Below are the code and all the weights of a small trained network. Each question names an input and a class and asks about switching units off, where a switched-off unit gives its printed mean instead of its output.

import numpy as np


def w(rows, s, z=0):
    codes = np.array(rows[::2]) - 128.0
    scale = np.full(codes.shape[1], s)
    scale[-1] = z or s
    return codes * scale


def f(y):
    return y / 2 * (1 + np.tanh(0.7978845608 * (y + 0.044715 * y**3)))


def log_softmax(a):
    a = a - a.max(-1, keepdims=True)
    return a - np.log(np.exp(a).sum(-1, keepdims=True))


def net(x, mask):
    res = np.array(x, float).reshape(1, 6) / 4 @ E
    y = f(res @ A[0][:, :-1].T + A[0][:, -1])
    res = res + np.where(mask, y, B[0][:, -1]) @ B[0][:, :-1]
    return log_softmax(res[-1] @ U[:, :-1].T + U[:, -1])


A, B = {}, {}
E = w([
[149,110,217,100],'x0',
[171,82,82,144],'x1',
[129,72,117,255],'x2',
[96,82,89,152],'x3',
[82,95,178,136],'x4',
[244,142,199,179],'x5',
],0.0089)
A[0] = w([
[240,170,94,197,200],'neuron 0',
[189,185,223,60,215],'neuron 1',
[101,143,96,97,143],'neuron 2',
[132,84,110,94,149],'neuron 3',
[48,125,195,73,167],'neuron 4',
[200,214,121,153,203],'neuron 5',
[97,174,151,74,153],'neuron 6',
[108,124,91,108,163],'neuron 7',
[196,160,205,105,141],'neuron 8',
[53,71,85,171,146],'neuron 9',
[80,180,77,68,201],'neuron 10',
[123,104,1,116,253],'neuron 11',
[175,146,106,209,158],'neuron 12',
[66,85,43,135,140],'neuron 13',
[69,132,131,183,121],'neuron 14',
[198,177,78,160,184],'neuron 15',
[111,97,224,205,168],'neuron 16',
[190,124,199,96,143],'neuron 17',
[21,209,175,78,139],'neuron 18',
[143,51,212,173,195],'neuron 19',
],0.0093,0.0049)
B[0] = w([
[151,147,137,186,228],'neuron 0',
[185,190,112,80,255],'neuron 1',
[106,147,127,105,159],'neuron 2',
[111,125,102,122,140],'neuron 3',
[138,195,161,95,198],'neuron 4',
[145,189,121,148,209],'neuron 5',
[111,179,154,95,185],'neuron 6',
[106,160,110,106,157],'neuron 7',
[204,140,87,93,205],'neuron 8',
[161,111,106,92,194],'neuron 9',
[90,172,135,119,216],'neuron 10',
[111,182,72,135,230],'neuron 11',
[137,134,170,160,184],'neuron 12',
[145,136,75,78,197],'neuron 13',
[136,99,124,89,154],'neuron 14',
[151,194,129,167,187],'neuron 15',
[176,1,167,95,195],'neuron 16',
[193,118,62,111,190],'neuron 17',
[127,161,179,81,219],'neuron 18',
[175,61,143,145,197],'neuron 19',
],0.0096,0.0093)
U = w([
[100,190,155,226,85],'0',
[82,214,255,101,189],'1',
[215,141,55,71,188],'2',
[97,27,254,128,4],'3',
[65,132,67,82,101],'4',
[150,73,186,186,164],'5',
],0.0087,0.0033)

Each question gives the input, the list of numbers given to net, and the class t.
The units are the neurons (one row each of A and B). Each row of codes is followed by its name. A weight is (code - 128) times the scale printed after its matrix; where a second scale follows, it is the last column's (A, B and U).
mask holds one flag per neuron, in row order. A switched-off neuron (its flag False) gives its mean, the last column of its row in B, instead of its output. The means were averaged over made-up inputs and are rounded, as every weight is.
A unit's drop is (log p(t) with every unit on - log p(t) with that unit switched off) / (log p(t) with every unit on - log p(t) with every unit switched off).
The circuit of an input: a set's keep is (log p(t) with only the set's units on - log p(t) with every unit switched off) / (log p(t) with every unit on - log p(t) with every unit switched off). Starting from the 12 units with the biggest drops (on a tie, the unit counted first), units are removed one at a time, each time the one whose removal leaves the highest keep (on an exact tie, the one counted first), for as long as the keep stays at least 0.8.
units of the circuit, in order: the units of the circuit, biggest drop first
unit that matters most: the unit with the biggest drop
top k neurons: the k neurons with the biggest drops, biggest first
drop when u is switched off: that unit's drop, to one decimal
input [7,-8,4,4,1,6], class 3: units of the circuit, in order : [neuron 16]
input [-2,5,3,5,1,-4], class 4: units of the circuit, in order : [neuron 1; neuron 8; neuron 11]
input [-6,-3,-8,2,-7,-4], class 1: top 2 neurons : [neuron 18; neuron 10]
input [2,6,7,-7,2,-7], class 4: units of the circuit, in order : [neuron 1; neuron 8; neuron 0]
input [-5,-8,-1,-8,4,5], class 2: top 3 neurons : [neuron 8; neuron 17; neuron 1]
input [-6,8,2,-5,-4,-6], class 4: top 2 neurons : [neuron 1; neuron 8]
input [1,-7,-3,7,-7,-8], class 1: top 2 neurons : [neuron 18; neuron 4]
input [0,-7,7,7,-1,7], class 5: top 2 neurons : [neuron 0; neuron 18]
input [5,-1,5,-1,2,6], class 5: top 2 neurons : [neuron 16; neuron 19]
input [1,7,1,5,-2,-3], class 4: top 3 neurons : [neuron 1; neuron 8; neuron 17]
input [-1,1,6,8,-5,-8], class 4: top 2 neurons : [neuron 1; neuron 8]
input [-2,-3,1,0,0,0], class 1: top 2 neurons : [neuron 17; neuron 8]
input [2,-2,5,3,2,2], class 3: drop when neuron 19 is switched off : 0.0
input [-5,-4,-8,5,-1,5], class 1: drop when neuron 10 is switched off : 0.1
input [-5,4,3,-8,-3,-4], class 0: drop when neuron 16 is switched off : 0.1
input [-3,-4,2,4,1,2], class 5: unit that matters most : neuron 1
